Below is a small trained network, with its code and all its weights. Each question gives an input and a class and asks what happens when units are switched off, that is, made to give their printed mean instead of their output.

import numpy as np


def w(rows, s, z=0):
    codes = np.array(rows[::2]) - 128.0
    scale = np.full(codes.shape[1], s)
    scale[-1] = z or s
    return codes * scale


def f(y):
    return y / 2 * (1 + np.tanh(0.7978845608 * (y + 0.044715 * y**3)))


def log_softmax(a):
    a = a - a.max(-1, keepdims=True)
    return a - np.log(np.exp(a).sum(-1, keepdims=True))


def net(x, mask):
    res = np.array(x, float).reshape(1, 4) / 4 @ E
    y = f(res @ A[0][:, :-1].T + A[0][:, -1])
    res = res + np.where(mask, y, B[0][:, -1]) @ B[0][:, :-1]
    return log_softmax(res[-1] @ U[:, :-1].T + U[:, -1])


A, B = {}, {}
E = w([
[139,253,75,169,55,37,188,88],'x0',
[124,78,106,126,147,104,149,102],'x1',
[159,189,166,57,195,65,205,217],'x2',
[115,230,221,162,202,66,79,20],'x3',
],0.012)
A[0] = w([
[145,196,83,174,105,115,209,93,216],'N1',
[163,80,84,202,75,183,120,116,254],'N2',
[149,94,149,112,174,110,167,186,90],'N3',
[173,192,130,125,75,68,236,120,147],'N4',
[117,193,115,178,120,28,81,114,33],'N5',
[183,159,61,111,86,186,163,160,194],'N6',
[118,151,161,95,196,153,103,36,182],'N7',
[127,95,24,155,22,146,96,127,245],'N8',
[77,114,89,89,122,124,143,180,253],'N9',
[133,110,104,91,175,247,120,163,251],'N10',
[150,143,42,151,70,91,127,122,192],'N11',
[128,108,143,195,103,168,64,59,217],'N12',
[147,128,207,85,166,48,117,153,179],'N13',
[106,117,147,146,101,105,85,76,200],'N14',
[166,128,98,102,134,146,192,205,158],'N15',
],0.013,0.0046)
B[0] = w([
[89,184,2,174,79,47,190,74,232],'N1',
[34,129,186,95,97,197,163,185,228],'N2',
[200,144,168,126,148,97,126,146,186],'N3',
[182,150,75,135,25,92,164,80,240],'N4',
[16,68,110,198,68,133,183,93,220],'N5',
[120,130,33,42,101,104,107,183,208],'N6',
[119,247,124,199,211,125,110,115,228],'N7',
[71,193,158,51,89,201,179,199,250],'N8',
[197,16,118,84,144,98,99,191,197],'N9',
[85,22,225,151,141,115,52,157,229],'N10',
[126,158,59,52,69,162,90,174,206],'N11',
[114,82,88,154,227,239,104,47,237],'N12',
[202,135,232,203,181,73,206,180,211],'N13',
[76,220,106,160,170,214,110,72,195],'N14',
[220,44,71,64,141,47,40,36,214],'N15',
],0.0089,0.019)
U = w([
[37,5,187,95,129,222,106,167,201],'0',
[98,219,59,45,90,203,183,225,152],'1',
[134,134,135,184,254,232,21,80,231],'2',
[41,137,69,185,87,183,67,1,75],'3',
[221,36,128,84,169,77,25,167,156],'4',
[186,111,27,21,90,43,69,81,4],'5',
[183,201,249,160,255,123,174,227,117],'6',
[149,156,127,196,91,70,184,86,99],'7',
],0.0091,0.004)

Each question gives the input, the list of numbers given to net, and the class t.
The units are the neurons (one row each of A and B). Each row of codes is followed by its name. A weight is (code - 128) times the scale printed after its matrix; where a second scale follows, it is the last column's (A, B and U).
mask holds one flag per neuron, in row order. A switched-off neuron (its flag False) gives its mean, the last column of its row in B, instead of its output. The means were averaged over made-up inputs and are rounded, as every weight is.
A unit's drop is (log p(t) with every unit on - log p(t) with that unit switched off) / (log p(t) with every unit on - log p(t) with every unit switched off).
The circuit of an input: a set's keep is (log p(t) with only the set's units on - log p(t) with every unit switched off) / (log p(t) with every unit on - log p(t) with every unit switched off). Starting from the 12 units with the biggest drops (on a tie, the unit counted first), units are removed one at a time, each time the one whose removal leaves the highest keep (on an exact tie, the one counted first), for as long as the keep stays at least 0.8.
circuit, biggest first: the units of the circuit, biggest drop first
unit that matters most: the unit with the biggest drop
k most important neurons: the k neurons with the biggest drops, biggest first
drop when u is switched off: that unit's drop, to one decimal
input [0,5,-5,-1], class 0: unit that matters most => N1
input [0,-1,-6,-8], class 0: 2 most important neurons => (N10 N1)
input [0,-6,2,1], class 6: circuit, biggest first => (N1 N11)
input [0,-8,2,1], class 6: circuit, biggest first => (N1 N11)
input [-8,0,1,-7], class 4: 2 most important neurons => (N15 N9)
input [0,3,-1,7], class 2: 2 most important neurons => (N4 N7)
input [-3,-3,4,0], class 4: 2 most important neurons => (N8 N7)
input [-5,-6,1,4], class 6: 2 most important neurons => (N13 N15)
input [1,-7,4,8], class 7: 2 most important neurons => (N5 N4)
input [3,5,1,-8], class 5: 2 most important neurons => (N15 N9)
input [0,-8,-3,-5], class 0: 4 most important neurons => (N10 N1 N4 N7)
input [-1,-6,-7,0], class 0: 2 most important neurons => (N2 N8)
input [0,4,-1,5], class 2: 2 most important neurons => (N4 N1)
input [0,6,-8,6], class 2: most important neuron => (N12)
input [6,3,4,-2], class 5: drop when N15 is switched off => 0.0
input [-3,-2,6,0], class 4: drop when N8 is switched off => 0.2
input [0,5,2,5], class 6: drop when N7 is switched off => 0.1
input [-2,-7,-4,-8], class 0: drop when N10 is switched off => 1.9
